(in the rows, 128 means zero)
Each row of numbers belongs to one of the objects below and depends on some of the facts about them. Some rows are named. Which object is each other row?

How the objects are related:
K10 | ρ 314 | γ K274,K101
K101 | ρ 314
K11 | ρ 214 | μ K911
K113 | ρ 214 | γ K429
K116 | ρ 280 | μ K61 | γ K335
K117 | ρ 280 | γ K763
K140 | ρ 314
K151 | ρ 214
K152 | ρ 214 | μ K931 | γ K48,K910,K858
K154 | ρ 280
K155 | ρ 214
K179 | ρ 214 | μ K878 | γ K406,K74,K335
K186 | ρ 314
K195 | ρ 214 | γ K335
K204 | ρ 280 | μ K763 | γ K519,K213 | σ K793
K213 | ρ 214 | μ K245 | γ K429,K657 | σ K793
K218 | ρ 214 | γ K429 | σ K61
K227 | ρ 314 | γ K406,K777 | σ K74
K240 | ρ 314
K245 | ρ 314 | μ K116
K250 | ρ 314 | μ K594 | γ K218
K261 | ρ 214 | μ K647 | σ K140
K274 | ρ 214
K284 | ρ 314 | γ K763
K294 | ρ 214 | μ K698
K296 | ρ 214
K300 | ρ 314 | μ K494 | γ K793
K301 | ρ 214 | μ K849 | γ K429 | σ K48
K309 | ρ 214 | γ K218,K250,K335
K31 | ρ 214 | μ K301
K315 | ρ 280 | μ K764 | σ K213
K321 | ρ 280 | γ K218,K910
K329 | ρ 214 | μ K444 | σ K908
K330 | ρ 214 | γ K218,K910,K335
K331 | ρ 214 | μ K72
K335 | ρ 214 | γ K429
K341 | ρ 280 | μ K708 | σ K154
K345 | ρ 214 | μ K777
K346 | ρ 280 | μ K442 | γ K804
K348 | ρ 214 | μ K329
K350 | ρ 214 | μ K315 | γ K519,K331
K359 | ρ 214 | μ K204 | γ K836 | σ K155
K372 | ρ 314 | μ K595
K392 | ρ 214 | μ K284 | σ K245
K397 | ρ 214 | μ K331
K40 | ρ 280 | μ K898 | σ K117
K406 | ρ 280 | μ K550 | γ K335 | σ K330
K409 | ρ 280 | μ K341 | γ K335
K41 | ρ 280
K411 | ρ 214 | μ K910
K419 | ρ 214 | μ K186 | σ K916
K429 | ρ 280 | μ K713
K431 | ρ 280 | μ K335 | γ K59 | σ K896
K433 | ρ 214 | γ K213
K434 | ρ 214 | γ K301
K441 | ρ 314 | γ K218
K442 | ρ 214 | γ K218
K444 | ρ 314 | γ K568 | σ K74
K461 | ρ 314 | γ K218,K74,K858
K48 | ρ 214 | μ K991
K49 | ρ 214 | γ K429
K491 | ρ 280 | μ K152 | γ K429,K116 | σ K763
K492 | ρ 214
K493 | ρ 280
K494 | ρ 214 | γ K429,K335 | σ K442
K5 | ρ 314 | μ K728 | σ K155
K519 | ρ 214 | μ K962 | γ K309
K550 | ρ 314
K568 | ρ 314 | γ K429 | σ K11
K573 | ρ 280 | μ K227
K583 | ρ 214 | μ K321
K59 | ρ 214
K594 | ρ 280
K595 | ρ 214 | γ K218,K763
K596 | ρ 214 | μ K969 | σ K935
K600 | ρ 280 | μ K250 | σ K747
K61 | ρ 214 | μ K40
K618 | ρ 214 | σ K950
K639 | ρ 280 | γ K218
K64 | ρ 214 | μ K830
K644 | ρ 280 | μ K218
K647 | ρ 314 | μ K519 | σ K296
K657 | ρ 214 | μ K64 | σ K441
K663 | ρ 314 | μ K573 | γ K444,K429 | σ K836
K677 | ρ 214 | μ K803 | σ K41
K678 | ρ 314 | γ K309
K687 | ρ 280
K698 | ρ 214 | μ K406 | γ K748,K101
K708 | ρ 214 | μ K117
K71 | ρ 214
K713 | ρ 214 | μ K748 | γ K96,K335
K72 | ρ 214 | μ K663 | γ K595,K429,K48
K728 | ρ 280 | μ K596 | σ K245
K730 | ρ 214 | σ K803
K74 | ρ 314 | μ K908
K740 | ρ 214 | μ K411
K747 | ρ 314 | μ K154
K748 | ρ 214 | μ K31
K763 | ρ 280 | μ K854 | γ K335
K764 | ρ 280 | μ K600
K771 | ρ 314 | μ K429 | γ K858
K777 | ρ 314 | μ K917
K793 | ρ 214 | γ K429
K803 | ρ 314 | γ K713
K804 | ρ 314 | μ K300 | γ K429
K830 | ρ 214
K836 | ρ 280
K845 | ρ 280
K849 | ρ 214 | μ K657 | γ K434 | σ K908
K854 | ρ 280 | μ K687 | γ K359 | σ K48
K858 | ρ 314 | μ K419 | σ K836
K878 | ρ 214 | μ K10 | σ K72
K882 | ρ 314 | γ K657
K896 | ρ 214 | μ K845 | γ K931
K898 | ρ 280 | γ K406
K908 | ρ 214 | μ K882
K910 | ρ 214 | μ K345 | γ K406
K911 | ρ 314 | μ K492 | σ K950
K916 | ρ 314 | γ K429,K442,K195,K858 | σ K950
K917 | ρ 314 | μ K195 | σ K101
K931 | ρ 280 | μ K350 | γ K429,K250,K713,K335
K935 | ρ 214 | γ K491,K96,K793
K950 | ρ 280 | μ K747
K96 | ρ 214 | μ K491 | γ K429,K335
K962 | ρ 214 | μ K804 | γ K740,K101
K969 | ρ 214 | μ K392
K991 | ρ 314 | μ K730

Named rows:
K763: [113 130 137 139 109 128 132 119 107 114 122 129 130 141 127 109 117 134
 120 137 116 131 134 130  91 115 148 153 108]
K359: [134 153 132 106 167 137 107 129 150 149 121 133 158  86 119 138 125 140
 116 116 157 165 139 117 162 124  84 113 129]
K250: [123 114 146 156 126 141 130 103 105 130 137 169 115 164 139  93 128 136
 129 120 129  82 112 132 105 143 172 157 137]
K346: [130 127 128 132 119 105 137 136 118 127 116  93 130 111 120 143 147 139
 117 134  97 146 143 132 112 121 142 151 122]
K442: [124 123 148 135 122 123 139 143 119 117 107 124 146 115 121 124 139 116
 117 140 124 134 119 126 106 118 134 141 110]
K793: [146 130 131 128 122 141 201 143 133 128 105 136  88 121 193 136 129 102
 133 190 139 157 113 129 100 135 148 178 141]
K300: [136 107 132 143 136 119 136 118 120 139 129 136 114 134 121 124 154 133
 123 127 116 103 124 132 117 141 172 155 149]
K764: [ 96 138 116 122 125 133 123 103 107 119 164 138 119 165 138 124 134 147
 155 120 129 112 124 131 132 144 147 133 142]
K730: [143 142 107 122 150 143 123 133 136 134 132 137 129 110 129 136 124 122
 130 118 153 143 126 130 147 132  87 118 126]
K991: [119 126 135 126 116 120 122 127 141 126 148 118 128 141 107 122 123 118
 138 141 134 132 146 118 132 125 145 120 139]
K140: [123 128 124 126 124 128 119 119 148 134 141 123 134 148 128 122 130 119
 147 138 136 124 139 125 135 120 156 117 144]
K350: [115 126 144 132 133 129 137 137 117 122 127 127 132 126 135 136 153 129
 133 120 119 105  99 130 134 137 142 123 134]
K748: [146 117 129 110 132 128 121 146 120  97 130 118 120 189 128 134 117 135
 135 160 159 111 143 138 113 133 116  88 140]
K740: [151 115 133 108 121 119 122 168 131  99 120  97 130 173 116 137 110 127
 132 166 153 128 153 134 110 118 112  89 128]
K10: [140  99 149 122 110 119 117 152 147 127 129  89 104 151 123 144 125 135
 134 144 144 102 159 142 130 135 134  77 150]
K101: [160 105 116 118 121 127 105 131 142 109 122 111 113 209 132 120  97 129
 146 164 168 113 175 144 102 116 128  96 146]
K49: [143 116 127 131 148 117 143 140 123 127 100 123 132 127 148 138 153 121
 115 137 107 120 116 131 110 119 155 145 122]
K392: [133 143 122 115 165 156 111 112 128 148 128 156 140 106 132 129 132 150
 118 104 161 126 122 125 152 140  84 107 134]
K728: [129 145 118 112 146 141 104 106 136 150 133 126 135  89 123 133 118 158
 118 103 148 152 152 129 150 125  86 119 131]
K882: [142 122 128 132 139 113 130 139 136 135 138 112 127 130 115 129 151 122
 133 135 122 129 138 125 122 134 167 149 150]

Which object is each row?
No name comes twice in this set of rows, the named rows included.
[111 123 140 137 113 129 133 118 121 129 114 112 124 122 152 131 132 137
 122 120 100 123 124 140 111 116 155 136 124]	K639
[164 135  83 125 185 151 129 101 105 134 128 187 109 142 137 117 132 143
 122 127 153 117 109 134 124 151 110 161 133]	K657
[122 119 143 141 129 129 136 129 120 121  95 128 142 129 149 121 131 114
 119 135 110 117 109 132 110 113 146 132 111]	K309
[120 133 154 124 124 121 111 124 144 136 138 120 158 132 109 127 133 136
 133 129 150 142 147 115 137 120 135 121 142]	K245
[136 138 119 128 125 133 115 122 152 157 143 132 120 108 105 120 123 121
 127 119 143 143 148 125 157 128 104 122 137]	K647
[106 117 171 138 106 125 138 163 121 122 108 106 140  90 131 138 137 111
 106 124 108 129 112 130 124 114 129 114 109]	K179
[128 137 127 144 113 151 123 105 115 140 116 149 123 115 127  97  95 139
 105 111 132 146 135 141 100 115  99 150 104]	K406
[100 135 116 126 132 142 125  94 102 121 168 159  99 179 143 117 138 160
 157 115 133  88 109 134 135 156 154 132 149]	K594
[110 111 167 148 102 131 129 127 147 143 112 119 128 109 147 116 132 114
 120 115 107 111 120 128 122 110 161 119 129]	K461
[145 112 131 146 131 122 137 121 116 138 125 137 121 140 118 116 143 131
 120 139 122 113 132 132 104 136 173 169 134]	K804
[144 131 137 140 128 122 137 140 100 103 106 143 150 158 118 103 112 117
 110 156 135 142 124 121  82 110 140 168  95]	K335
[134 116 133 134 140 118 142 141 116 135  97 116 139 108 148 143 160 124
 114 125 102 117 111 133 120 121 156 124 124]	K935
[151 144 145 139 133 154 103 107 145 153 107 152 152 104 109  88  87 134
  97 123 165 156 155 117 111 104  96 140 111]	K858
[148 141 141 118 146 140 102 115 162 167 123 130 147  97 111 120 120 140
 109 111 161 155 161 116 153 124  99 119 140]	K5
[114 126 157 141 113 133 135 139 110 104 120 141 145 144 128 109 109 116
 122 137 129 123 110 131 106 117 128 133 104]	K910

Now the same objects, written a new way:
Some objects and their rows:
K350: [121 166 130 132 128 138 135 105 104 139 118 132 110 128 134 125 128 135
 121 119 120 135 103 135 134 122 137 115 135 119 145 151 123 141 117 125
 128 127 127 137 121 130 119 134]
K10: [111 141 127 138 143 105 141  96 133 125 127 126 127 122 100 132 129 129
 123 135 136 126 115 113 116 124 121 144 130 127 145 149 131 131 133 116
 124 138 150 106 132 124 116 129]
K31: [122 160 132 137 130 142 137 117 105 155 113 122 101 125 139 117 129 136
 122 124 118 142 108 121 132 110 140 122 141 120 145 156 120 141 119 121
 129 129 129 139 118 129 112 134]
K96: [135 165 127 124 152 102 129 158 108 121 125 163  89 141 119 142 109 118
  99  88 164 147 172 156  99 172 131  93 137 166 147  98 136  97 134 103
 124  78 106 146 119 136 145 163]
K335: [138 169 129 117 157 114 130 145 101 118 109 166  94 142 130 146 107 110
  99  76 154 141 173 176 103 179 134  77 136 170 147  96 135  95 127  98
 113  73 105 134 114 137 153 168]
K647: [131  95 129 122 134 125 125 147 164  97 128 136 163 140 146 107 132 120
 146 158  99 113 164  96 130 114 116 148 115 122  97 105 125 124 136 165
 125 158 140 127 140 133 132 112]
K113: [134 155 113 131 108 141 130 146  94 155 143  70 109 137 143 137 107 100
 105  80 162 148 112 106  99 133 138 107 130 136 149 125 130 135 154 112
 134  87 108 122 103 129 159 160]
K596: [139  99 130 114 116 146 120 161 138 109 124 141 147 144 169 103 132 128
 141 156  94 124 145 103 144 113 128 128 117 120  94 105 122 127 119 169
 133 156 117 160 131 135 132 115]
K261: [136  92 133 114 114 128 120 180 148 108 137 156 138 143 156 103 133 131
 139 161 109 131 166 101 128 120 121 136 116 124  91  97 132 116 123 174
 135 161 114 166 134 136 132 111]
K573: [122 129 132 144 121 135 144 117 139 166 112  95 148 113 109 133 126 138
 120 117 132 123 109 141 151 120 143 137 143 125 140 151 122 144 137  83
 131 128 132 107 125 118 113 129]
K250: [118 156 137 117 139 117 127  50  89  84 129 163 112 111 151 162 145  99
 157  82  97 104 102 149 130 103 140 144 128 111 144 170  99 148 115  79
 108  84 159  76 148 140 151 126]
K294: [124 150 129 136 124  97 130 159 123 149 151 147  79 132 104 126 128 141
 113 153 163 151 128 111 109 125 127 128 138 127 145 128 138 119 126 132
 135 148 123 158 126 130 111 123]
K639: [132 113 131 131 100  93 122 158 107  96 164 147 124 112  90 172 139 123
 147 106 163 111 104 146 116 122 131 136 127 119 143 126 132 130 130  86
 135  91 147  93 149 138 148 111]
K713: [132 157 135 125 163 117 125 140 112 122 102 189  90 137 118 134 134 143
 110 105 124 141 151 181 120 155 135 100 141 155 140 114 132  94 108 120
 111  77 118 154 133 137 112 151]
K969: [122 160 129 136 132 127 135 125 112 152 123 133  98 127 127 117 129 139
 116 130 131 142 110 122 126 115 137 122 138 121 143 150 125 136 121 125
 131 135 128 148 121 129 112 131]
K687: [122 129 131 143 123 138 144 115 137 162 118  94 149 112 112 133 126 137
 120 112 130 123 108 138 151 116 141 137 142 126 139 152 120 144 136  85
 130 127 134 111 123 119 114 127]
K882: [111 142 125 137 142 103 140  87 134 122 129 113 130 123  97 128 126 128
 121 130 138 126 115 115 115 130 122 144 128 126 146 149 132 135 132 114
 125 134 150 106 127 123 120 132]
K409: [133 117 134 133 154  96 132 147 157 123 112 178 138 131  83 161 129 143
 109 116 157 125 169 191 126 172 125 124 139 166 136 100 146  96 121  84
 121  86 121 125 142 133 112 136]
K962: [124 158 129 133 127 125 134 125 107 142 126 135 103 130 125 122 130 135
 118 127 129 140 107 130 130 125 132 115 135 121 146 146 128 135 118 128
 131 134 126 142 124 130 118 130]
K116: [136 128 135 136 160 111 131 126 151 129  99 178 146 131  93 156 130 142
 112  97 134 118 161 200 138 168 133 113 142 165 132 104 138  98 115  82
 111  76 123 120 142 134 113 148]

Rows to name:
No name comes twice in this set of rows, the named rows included.
[121 118 130 143 116  93 139 162 153 161 150 122 128 121  88 148 125 143
 113 149 171 134 136 124 124 133 129 138 138 139 141 126 138 124 143  89
 136 134 126 128 131 120 110 119]	K644
[129 118 132 139 130 118 140 128 140 137 123 130 141 122 102 148 131 137
 122 112 137 117 113 152 143 130 138 135 140 132 138 130 124 131 130  82
 129 109 134 108 136 131 119 128]	K117
[139  92 132 123 102 123 126 172 170 102 144 130 175 142 130 119 127 127
 141 158 122 110 168 115 146 131 121 141 115 133  85  93 137 119 134 140
 135 143 116 131 141 132 138 108]	K431
[110 137 125 134 137  86 138 113 138 116 152 138 119 126  86 142 127 131
 121 147 156 129 124 113 107 142 112 143 125 132 146 135 142 124 133 127
 129 138 149 108 136 124 119 121]	K771
[110 146 127 140 148 116 142  90 130 138 120 109 125 121 107 122 130 132
 123 132 127 127 113 110 122 114 127 149 136 125 148 159 121 136 137 113
 121 139 151 105 129 123 112 128]	K550
[127 126 125 128 130 104 121 104 115  97 146 139 123 115  92 158 140 121
 147 116 140 119 105 114 107 118 118 146 119 116 148 143 134 129 128 123
 129 111 156  95 145 134 140 118]	K461
[132 152 135 116 116  86 117 168  95  92 171 187  65 131 109 162 141 125
 138 132 161 125 104 131 105 120 129 125 130 116 144 122 127 113 116 109
 134  95 139 120 148 140 137 115]	K595
[117 132 130 137 150  93 135 116 141 119 130 145 120 129  98 132 131 129
 121 136 141 129 133 116 110 135 120 144 131 135 145 129 130 117 132 117
 122 121 149 113 135 128 119 128]	K803
[121 119 131 142 118 115 143 144 149 156 131 108 138 119  97 137 128 138
 118 130 151 128 118 130 139 128 134 137 140 129 139 133 128 135 139  87
 134 133 131 120 128 123 112 122]	K154
[121 119 127 144 117 104 141 151 149 161 142 113 131 121  91 143 125 140
 115 142 159 130 121 125 132 128 132 139 139 136 140 133 133 129 142  88
 135 131 128 122 128 120 112 121]	K845
[112 154 128 136 145 137 144  43 112 130 109  95 141 120 124 125 124 119
 126 101 111 118 106 121 134 116 131 145 131 122 147 164 115 147 131 102
 114 123 150  92 122 122 126 139]	K300
[123 121 128 140 111  93 141 154 149 147 155 111 130 127  89 155 119 134
 109 138 171 130 130 131 119 145 125 137 134 141 145 120 142 128 143  87
 136 124 122 121 132 121 123 121]	K346
[127 128 127 136 146 114 125 103 125 114 125 126 130 115 100 144 136 128
 138 116 130 127 111 116 109 121 121 148 128 122 149 145 132 123 132 126
 123 112 154 105 138 132 127 128]	K678

